Below is a small trained network, with its code and all its weights. Each question gives an input and a target symbol and asks what happens when units are switched off, that is, made to give their printed mean instead of their output.

import numpy as np


def w(rows, s, z=0):
    codes = np.array(rows[::2]) - 128.0
    scale = np.full(codes.shape[1], s)
    scale[-1] = z or s
    return codes * scale


def f(y):
    return np.maximum(y, 0)


def softmax(a):
    e = np.exp(a - a.max(-1, keepdims=True))
    return e / e.sum(-1, keepdims=True)


def log_softmax(a):
    a = a - a.max(-1, keepdims=True)
    return a - np.log(np.exp(a).sum(-1, keepdims=True))


def net(x, mask):
    ids = ['αδεθπστφ'.index(c) for c in x.split()]
    T = len(ids)
    res = E[ids] + P[:T]
    u = 0
    for l in range(2):
        r = res
        for j in range(2):
            rows = slice(3 * j, 3 * j + 3)
            q, k, v = (r @ M[l][rows].T for M in (Q, K, V))
            z = softmax(np.where(np.tri(T) > 0, q @ k.T / 3**0.5, -1e9)) @ v
            o = O[l][rows]
            res = res + np.where(mask[u + j], z, o[:, -1]) @ o[:, :-1]
        u += 2
        y = f(res @ A[l][:, :-1].T + A[l][:, -1])
        res = res + np.where(mask[u : u + 16], y, B[l][:, -1]) @ B[l][:, :-1]
        u += 16
    return log_softmax(res[-1] @ U[:, :-1].T + U[:, -1])


Q, K, V, O, A, B = {}, {}, {}, {}, {}, {}
E = w([
[173,140,169,105,98,114,50,97],'α',
[134,131,59,136,104,76,122,115],'δ',
[114,208,146,146,199,141,119,122],'ε',
[96,4,79,76,56,204,134,179],'θ',
[95,99,168,85,136,132,142,128],'π',
[52,185,170,191,102,140,155,34],'σ',
[98,152,117,164,167,162,228,151],'τ',
[120,176,227,176,133,75,103,115],'φ',
],0.018)
P = w([
[141,228,133,78,140,217,81,163],'0',
[113,161,112,136,104,118,130,183],'1',
[175,130,133,111,98,145,58,188],'2',
[92,113,106,118,182,131,157,92],'3',
[88,123,152,97,73,79,166,187],'4',
[177,98,218,138,174,174,155,186],'5',
[143,94,103,123,193,99,135,75],'6',
[105,156,126,172,65,54,160,189],'7',
[182,98,193,186,167,133,177,133],'8',
[170,84,119,127,210,93,121,41],'9',
[115,172,132,85,91,111,123,176],'10',
[211,10,194,126,107,179,184,114],'11',
],0.013)
Q[0] = w([
[111,70,80,116,199,146,82,98],'L0H0',
[160,137,143,232,97,128,123,149],'L0H0',
[202,221,135,113,2,175,176,249],'L0H0',
[58,140,117,168,140,218,104,160],'L0H1',
[136,93,167,107,190,169,144,126],'L0H1',
[109,190,160,36,78,122,178,113],'L0H1',
],0.0062)
K[0] = w([
[53,88,126,178,103,104,184,147],'L0H0',
[99,150,72,76,152,158,140,179],'L0H0',
[116,180,106,56,163,198,109,128],'L0H0',
[161,154,91,107,140,127,146,87],'L0H1',
[201,147,171,91,2,145,186,150],'L0H1',
[106,135,151,136,187,102,217,104],'L0H1',
],0.0073)
V[0] = w([
[164,135,159,129,95,160,117,163],'L0H0',
[1,181,153,185,156,119,101,136],'L0H0',
[187,55,63,122,192,118,54,188],'L0H0',
[131,98,115,174,68,14,138,117],'L0H1',
[122,205,232,50,47,111,145,205],'L0H1',
[150,156,80,139,196,113,192,145],'L0H1',
],0.0059)
O[0] = w([
[123,241,158,145,153,144,193,172,166],'L0H0',
[120,134,147,147,18,87,84,113,139],'L0H0',
[255,149,151,74,88,98,33,135,106],'L0H0',
[127,15,118,173,146,113,119,209,63],'L0H1',
[166,125,138,66,113,124,135,95,255],'L0H1',
[61,123,113,147,136,142,165,166,72],'L0H1',
],0.0068,0.006)
A[0] = w([
[163,107,140,137,64,133,115,70,187],'L0N0',
[90,144,83,161,102,95,146,97,120],'L0N1',
[76,128,163,120,213,155,133,95,210],'L0N2',
[89,156,109,151,123,142,109,106,98],'L0N3',
[147,95,101,122,122,151,156,65,234],'L0N4',
[141,158,119,97,112,158,101,124,229],'L0N5',
[171,114,114,99,100,130,166,152,223],'L0N6',
[149,99,100,80,185,165,72,97,155],'L0N7',
[173,148,122,133,149,181,189,126,144],'L0N8',
[177,166,79,119,88,131,133,118,165],'L0N9',
[142,158,194,190,116,112,166,127,191],'L0N10',
[130,111,114,130,162,123,83,11,228],'L0N11',
[159,145,136,121,131,136,152,139,249],'L0N12',
[103,152,159,131,97,117,93,175,232],'L0N13',
[106,81,94,155,133,153,82,112,39],'L0N14',
[117,141,135,150,126,132,125,92,56],'L0N15',
],0.011,0.0019)
B[0] = w([
[128,176,149,130,230,84,150,174,233],'L0N0',
[122,50,151,98,109,166,133,135,162],'L0N1',
[182,52,141,130,24,106,172,80,245],'L0N2',
[149,114,110,92,73,190,72,79,150],'L0N3',
[213,65,85,120,188,52,118,100,217],'L0N4',
[53,103,47,121,59,120,173,161,228],'L0N5',
[91,104,102,223,177,158,101,108,222],'L0N6',
[111,118,115,84,112,71,214,154,230],'L0N7',
[150,129,131,88,129,181,54,146,190],'L0N8',
[50,113,125,134,91,213,50,216,190],'L0N9',
[150,114,147,114,255,174,96,96,221],'L0N10',
[177,146,131,117,145,26,139,144,253],'L0N11',
[75,105,151,125,148,176,109,90,206],'L0N12',
[38,218,184,117,146,51,119,72,214],'L0N13',
[88,113,26,161,132,133,171,133,140],'L0N14',
[88,142,85,68,157,115,41,20,150],'L0N15',
],0.0053,0.0058)
Q[1] = w([
[121,118,167,167,189,165,83,165],'L1H0',
[205,94,133,153,151,166,103,88],'L1H0',
[249,47,144,156,143,113,172,113],'L1H0',
[158,124,156,145,136,175,95,156],'L1H1',
[214,76,95,112,180,103,129,87],'L1H1',
[169,78,183,129,115,151,102,128],'L1H1',
],0.011)
K[1] = w([
[142,99,77,64,100,48,134,73],'L1H0',
[254,64,100,195,170,43,190,144],'L1H0',
[175,27,150,197,246,35,163,110],'L1H0',
[180,118,105,119,84,70,140,84],'L1H1',
[143,98,141,244,166,52,205,144],'L1H1',
[176,83,64,193,204,99,172,86],'L1H1',
],0.0066)
V[1] = w([
[134,130,196,179,175,187,52,66],'L1H0',
[150,110,2,117,148,162,26,128],'L1H0',
[123,90,103,160,59,208,244,50],'L1H0',
[115,34,101,112,111,53,73,105],'L1H1',
[151,78,64,83,141,161,160,159],'L1H1',
[127,145,197,130,63,143,153,125],'L1H1',
],0.0088)
O[1] = w([
[152,82,155,196,85,64,70,21,3],'L1H0',
[215,142,212,159,86,125,185,186,89],'L1H0',
[195,89,26,115,95,43,192,153,124],'L1H0',
[64,189,120,203,131,101,198,152,144],'L1H1',
[255,167,154,92,215,146,108,149,148],'L1H1',
[144,181,171,96,219,125,161,111,188],'L1H1',
],0.0082,0.0051)
A[1] = w([
[152,162,126,132,163,140,157,130,129],'L1N0',
[120,164,142,113,99,98,124,77,130],'L1N1',
[85,134,60,108,181,111,106,156,183],'L1N2',
[134,133,118,137,118,151,117,69,114],'L1N3',
[159,98,82,130,118,86,153,103,122],'L1N4',
[205,143,128,116,89,94,159,104,100],'L1N5',
[154,92,96,161,81,69,196,81,33],'L1N6',
[173,144,136,131,116,92,145,156,75],'L1N7',
[169,134,197,122,147,123,175,74,158],'L1N8',
[139,184,149,102,145,86,96,115,101],'L1N9',
[80,121,146,99,118,146,162,143,110],'L1N10',
[134,73,110,148,247,160,151,147,253],'L1N11',
[147,158,139,74,129,159,138,216,126],'L1N12',
[81,126,140,155,119,110,79,120,98],'L1N13',
[134,164,159,103,102,111,168,109,161],'L1N14',
[127,153,99,108,157,138,156,92,188],'L1N15',
],0.011,0.0029)
B[1] = w([
[165,98,115,109,166,40,172,150,176],'L1N0',
[132,78,193,90,155,77,195,166,178],'L1N1',
[71,147,155,106,108,113,195,91,197],'L1N2',
[120,94,95,180,138,60,97,203,151],'L1N3',
[175,253,148,127,150,135,154,122,180],'L1N4',
[99,147,120,141,186,158,85,105,173],'L1N5',
[139,163,192,126,161,163,132,115,183],'L1N6',
[129,66,126,127,148,170,115,80,162],'L1N7',
[127,104,167,65,95,112,109,156,199],'L1N8',
[157,131,136,114,130,122,195,104,188],'L1N9',
[161,214,140,142,135,156,129,141,183],'L1N10',
[119,135,104,95,66,111,34,107,225],'L1N11',
[120,102,130,173,123,127,139,138,248],'L1N12',
[166,68,104,167,179,163,145,90,163],'L1N13',
[105,147,115,195,144,106,108,147,182],'L1N14',
[121,153,109,116,78,102,164,200,187],'L1N15',
],0.0071,0.016)
U = w([
[119,174,161,105,168,144,37,161,156],'α',
[144,170,177,193,45,47,86,231,120],'δ',
[202,123,170,97,2,69,52,137,255],'ε',
[195,113,130,109,162,98,88,194,4],'θ',
[102,146,96,65,147,52,97,194,204],'π',
[186,161,151,167,98,114,149,106,127],'σ',
[231,142,129,60,97,125,52,91,87],'τ',
[134,89,115,108,193,140,123,112,40],'φ',
],0.0065,0.0017)

Each question gives the input, a string of symbols that net reads in full, and the target symbol t.
The units are the heads (3 rows each of Q, K, V and O) and the neurons (one row each of A and B). Each row of codes is followed by its name. A weight is (code - 128) times the scale printed after its matrix; where a second scale follows, it is the last column's (O, A, B and U).
mask holds one flag per unit, layer by layer, with each layer's heads first. A switched-off unit (its flag False) gives its mean, the last column of its rows in O or B, instead of its output. The means were averaged over made-up inputs and are rounded, as every weight is.
A unit's drop is (log p(t) with every unit on - log p(t) with that unit switched off) / (log p(t) with every unit on - log p(t) with every unit switched off).
The circuit of an input: a set's keep is (log p(t) with only the set's units on - log p(t) with every unit switched off) / (log p(t) with every unit on - log p(t) with every unit switched off). Starting from the 12 units with the biggest drops (on a tie, the unit counted first), units are removed one at a time, each time the one whose removal leaves the highest keep (on an exact tie, the one counted first), for as long as the keep stays at least 0.8.
units of the circuit, in order: the units of the circuit, biggest drop first
top k neurons: the k neurons with the biggest drops, biggest first
top k neurons in layer l: the k neurons of layer l with the biggest drops, biggest first
which heads matter: for each layer, one digit per head in row order, 1 if its drop is at least 0.15 and else 0, layers parted by /
input π π π π π θ α, target π: top 2 neurons	(L0N7, L0N0)
input α φ π θ, target φ: which heads matter	00 / 11
input τ α π π α π π π, target τ: which heads matter	01 / 11
input π δ σ π, target σ: top 3 neurons in layer 0	(L0N2, L0N0, L0N10)
input τ π ε π π α π α ε α δ π, target α: units of the circuit, in order	(L0N11, L1H0, L0N0)
input θ π θ α α π π π θ τ ε, target θ: which heads matter	00 / 11
input δ π π δ δ, target δ: units of the circuit, in order	(L1H0, L0N9)
input π π π φ α σ, target φ: top neuron in layer 1	(L1N13)
input σ π α α θ π τ π α α π, target σ: which heads matter	10 / 10
input θ π δ δ δ π π π σ φ α π, target φ: units of the circuit, in order	(L1H0, L1H1, L1N13, L0N11)
input π π σ π ε α α π π, target α: units of the circuit, in order	(L0N11, L1H0, L0N0, L0N7)
input π τ α δ π σ α π α π θ θ, target π: top 3 neurons in layer 0	(L0N11, L0N2, L0N7)
input σ π π π π π φ ε π, target φ: top 3 neurons in layer 0	(L0N11, L0N10, L0N5)
input π σ ε φ τ α τ τ θ δ, target τ: units of the circuit, in order	(L1H1, L0N4, L1N4, L1N12)
input φ ε π π α, target φ: top neuron in layer 0	(L0N13)
input π δ ε τ π α π σ θ, target π: top 2 neurons	(L0N2, L0N11)
input δ π ε δ τ ε α π θ, target α: units of the circuit, in order	(L0N11, L1H0, L0N0, L0N7)
input ε θ π φ, target φ: top 3 neurons in layer 0	(L0N10, L0N2, L0N5)
input π π π α σ σ α, target σ: which heads matter	10 / 11
input δ π π δ θ δ π π π π α δ, target π: which heads matter	00 / 10
input π π π φ π π τ, target τ: top 2 neurons in layer 0	(L0N4, L0N13)
input α α ε π π α π σ π π π π, target π: top 2 neurons in layer 0	(L0N11, L0N2)
input π τ σ π, target τ: top neuron in layer 1	(L1N4)
input π π π π π σ δ α τ θ, target τ: top 3 neurons	(L0N10, L1N11, L1N4)
input δ α ε π α σ π ε σ π π, target δ: which heads matter	00 / 10
input π δ σ π α π ε φ π, target ε: which heads matter	00 / 00
input π α α π π π δ θ π σ σ, target π: top neuron	(L0N5)
input φ φ α δ π π τ φ, target φ: which heads matter	00 / 10
input α α π π σ τ σ θ π τ ε, target α: top 3 neurons in layer 0	(L0N11, L0N0, L0N7)
